Below are the code and all the weights of a small trained network. Each question names an input and a target symbol and asks about switching units off, where a switched-off unit gives its printed mean instead of its output.

import numpy as np


def w(rows, s, z=0):
    codes = np.array(rows[::2]) - 128.0
    scale = np.full(codes.shape[1], s)
    scale[-1] = z or s
    return codes * scale


def norm(h):
    return h / np.sqrt((h * h).mean(-1, keepdims=True) + 1e-5)


def f(y):
    return y / 2 * (1 + np.tanh(0.7978845608 * (y + 0.044715 * y**3)))


def softmax(a):
    e = np.exp(a - a.max(-1, keepdims=True))
    return e / e.sum(-1, keepdims=True)


def log_softmax(a):
    a = a - a.max(-1, keepdims=True)
    return a - np.log(np.exp(a).sum(-1, keepdims=True))


def net(x, mask):
    ids = ['δθλμπσω'.index(c) for c in x.split()]
    T = len(ids)
    res = E[ids] + P[:T]
    u = 0
    for l in range(2):
        q, k, v = (norm(res) @ M[l].T for M in (Q, K, V))
        z = softmax(np.where(np.tri(T) > 0, q @ k.T / 3**0.5, -1e9)) @ v
        res = res + np.where(mask[u], z, O[l][:, -1]) @ O[l][:, :-1]
        u += 1
        y = f(norm(res) @ A[l][:, :-1].T + A[l][:, -1])
        res = res + np.where(mask[u : u + 12], y, B[l][:, -1]) @ B[l][:, :-1]
        u += 12
    return log_softmax(norm(res)[-1] @ U[:, :-1].T + U[:, -1])


Q, K, V, O, A, B = {}, {}, {}, {}, {}, {}
E = w([
[98,176,112,62,111,88,132],'δ',
[64,221,101,138,53,97,113],'θ',
[32,159,113,58,132,120,148],'λ',
[87,102,153,46,109,221,175],'μ',
[112,204,160,106,76,165,90],'π',
[61,197,151,146,112,77,249],'σ',
[170,204,91,51,115,108,111],'ω',
],0.014)
P = w([
[229,13,168,243,211,109,78],'0',
[68,94,135,153,54,191,188],'1',
[147,186,107,124,76,199,127],'2',
[87,110,110,108,223,143,51],'3',
[176,174,114,124,77,213,150],'4',
[123,125,245,168,199,193,120],'5',
[140,43,113,90,171,79,52],'6',
[123,159,73,105,68,186,198],'7',
[178,87,250,119,60,157,149],'8',
[144,19,140,78,143,58,75],'9',
[164,171,60,128,68,201,197],'10',
],0.013)
Q[0] = w([
[108,66,56,94,150,112,5],'L0H0',
[135,123,252,187,182,123,96],'L0H0',
[146,110,18,207,203,105,128],'L0H0',
],0.011)
K[0] = w([
[121,176,178,81,116,170,142],'L0H0',
[5,197,26,40,132,119,62],'L0H0',
[163,241,119,200,168,213,198],'L0H0',
],0.012)
V[0] = w([
[135,102,131,102,141,24,82],'L0H0',
[137,55,128,85,110,246,57],'L0H0',
[150,97,88,78,174,138,239],'L0H0',
],0.011)
O[0] = w([
[140,162,145,170,198,210,100,174],'L0H0',
[7,145,50,102,26,236,39,254],'L0H0',
[110,47,22,224,54,192,204,27],'L0H0',
],0.011,0.0067)
A[0] = w([
[225,35,57,95,122,159,24,170],'L0N0',
[70,109,56,156,206,1,223,140],'L0N1',
[100,146,162,184,89,90,189,118],'L0N2',
[145,179,233,110,110,64,146,229],'L0N3',
[77,71,78,127,104,8,187,78],'L0N4',
[140,148,220,222,141,159,81,80],'L0N5',
[174,153,85,165,237,129,82,133],'L0N6',
[50,139,185,26,129,69,117,206],'L0N7',
[103,51,154,128,104,205,87,167],'L0N8',
[196,185,102,164,14,111,156,252],'L0N9',
[158,80,217,25,82,148,34,107],'L0N10',
[114,144,144,39,64,102,104,194],'L0N11',
],0.0098,0.004)
B[0] = w([
[104,119,182,40,29,131,93,156],'L0N0',
[181,57,117,134,104,145,115,148],'L0N1',
[114,133,59,119,38,156,122,129],'L0N2',
[168,105,64,159,83,180,169,217],'L0N3',
[154,57,162,207,163,102,196,138],'L0N4',
[85,92,111,177,206,79,155,166],'L0N5',
[138,85,77,93,114,182,132,150],'L0N6',
[161,191,96,254,129,125,159,254],'L0N7',
[107,104,89,141,128,69,228,204],'L0N8',
[134,69,107,113,116,167,198,166],'L0N9',
[111,195,78,242,55,56,126,246],'L0N10',
[133,83,56,163,114,154,47,242],'L0N11',
],0.0097,0.0095)
Q[1] = w([
[109,81,137,248,123,104,121],'L1H0',
[188,141,116,177,146,128,186],'L1H0',
[70,218,141,141,85,166,166],'L1H0',
],0.016)
K[1] = w([
[127,141,46,164,13,82,165],'L1H0',
[169,82,169,125,159,51,125],'L1H0',
[110,91,134,88,142,8,60],'L1H0',
],0.012)
V[1] = w([
[67,180,141,189,128,182,253],'L1H0',
[218,151,85,108,86,223,126],'L1H0',
[82,120,57,182,199,103,159],'L1H0',
],0.011)
O[1] = w([
[209,116,138,146,29,208,140,121],'L1H0',
[117,117,70,136,155,57,218,195],'L1H0',
[113,83,249,109,87,162,88,253],'L1H0',
],0.014,0.0047)
A[1] = w([
[102,160,121,160,202,224,167,225],'L1N0',
[168,97,205,122,234,160,164,28],'L1N1',
[109,44,88,144,57,90,140,166],'L1N2',
[202,207,135,178,220,18,151,110],'L1N3',
[155,174,212,167,213,112,93,123],'L1N4',
[219,18,106,143,96,57,216,62],'L1N5',
[146,86,93,135,99,67,10,107],'L1N6',
[254,141,153,145,94,80,150,157],'L1N7',
[254,30,177,87,92,202,178,133],'L1N8',
[100,146,142,106,78,203,167,145],'L1N9',
[87,207,143,92,98,131,67,3],'L1N10',
[86,97,60,33,82,169,143,25],'L1N11',
],0.0099,0.0036)
B[1] = w([
[167,78,106,87,166,79,48,223],'L1N0',
[235,207,35,156,67,181,101,169],'L1N1',
[152,103,68,72,92,184,176,254],'L1N2',
[89,129,218,36,83,175,196,219],'L1N3',
[164,156,73,72,103,139,223,203],'L1N4',
[148,89,109,228,98,13,147,193],'L1N5',
[132,222,132,136,140,155,120,211],'L1N6',
[102,93,171,161,34,106,141,199],'L1N7',
[85,91,144,194,145,10,102,216],'L1N8',
[127,118,153,100,136,105,113,228],'L1N9',
[121,157,85,252,137,62,138,199],'L1N10',
[109,60,87,73,187,178,161,211],'L1N11',
],0.011,0.0056)
U = w([
[254,106,66,113,224,180,52,165],'δ',
[181,197,181,69,90,153,183,38],'θ',
[123,65,211,123,159,185,28,182],'λ',
[97,86,44,47,57,188,114,40],'μ',
[111,221,69,172,106,109,35,13],'π',
[192,54,95,185,116,72,156,55],'σ',
[76,148,114,58,212,66,133,251],'ω',
],0.0098,0.0019)

Each question gives the input, a string of symbols that net reads in full, and the target symbol t.
The units are the heads (3 rows each of Q, K, V and O) and the neurons (one row each of A and B). Each row of codes is followed by its name. A weight is (code - 128) times the scale printed after its matrix; where a second scale follows, it is the last column's (O, A, B and U).
mask holds one flag per unit, layer by layer, with each layer's heads first. A switched-off unit (its flag False) gives its mean, the last column of its rows in O or B, instead of its output. The means were averaged over made-up inputs and are rounded, as every weight is.
A unit's drop is (log p(t) with every unit on - log p(t) with that unit switched off) / (log p(t) with every unit on - log p(t) with every unit switched off).
The circuit of an input: a set's keep is (log p(t) with only the set's units on - log p(t) with every unit switched off) / (log p(t) with every unit on - log p(t) with every unit switched off). Starting from the 12 units with the biggest drops (on a tie, the unit counted first), units are removed one at a time, each time the one whose removal leaves the highest keep (on an exact tie, the one counted first), for as long as the keep stays at least 0.8.
circuit, biggest first: the units of the circuit, biggest drop first
k most important neurons: the k neurons with the biggest drops, biggest first
top k neurons in layer l: the k neurons of layer l with the biggest drops, biggest first
drop when u is switched off: that unit's drop, to one decimal
input θ μ μ, target θ: circuit, biggest first : L0H0
input λ θ δ λ μ, target λ: circuit, biggest first : L1H0, L0H0
input μ σ π λ π μ λ π θ λ, target π: 4 most important neurons : L0N7, L0N10, L0N3, L1N6
input θ π π π π θ ω π π, target ω: circuit, biggest first : L0H0, L1H0, L0N11
input π λ λ μ δ θ δ σ σ, target δ: circuit, biggest first : L0H0, L0N10, L1N0
input θ σ π ω π π π δ, target θ: circuit, biggest first : L0H0, L1N3
input δ π δ π δ π λ μ δ, target λ: circuit, biggest first : L0H0, L0N7, L1H0
input θ ω ω θ π μ, target θ: circuit, biggest first : L0H0, L1N4
input θ μ λ, target θ: circuit, biggest first : L0H0, L1N3
input δ π π ω μ, target δ: top 2 neurons in layer 0 : L0N5, L0N7
input μ μ μ π λ μ ω σ σ, target ω: top 3 neurons in layer 0 : L0N5, L0N0, L0N11
input δ ω θ ω θ π μ θ μ π μ, target δ: 2 most important neurons : L0N5, L1N1
input μ π σ θ π π, target θ: top 2 neurons in layer 1 : L1N4, L1N3
input θ μ λ θ λ μ λ λ θ, target λ: most important neuron : L0N3
input λ σ δ π δ π π μ, target λ: 2 most important neurons : L0N7, L0N5
input π δ ω δ θ μ θ π θ, target θ: 2 most important neurons : L1N3, L1N4
input μ μ π π μ π δ π π, target δ: 2 most important neurons : L0N7, L1N0
input θ μ θ μ λ λ π σ δ, target π: drop when L0H0 is switched off : 0.2
input ω θ μ, target ω: drop when L0N5 is switched off : 0.0
input π σ σ μ θ λ, target μ: drop when L0H0 is switched off : 3.6
input π θ σ δ, target σ: circuit, biggest first : L0H0
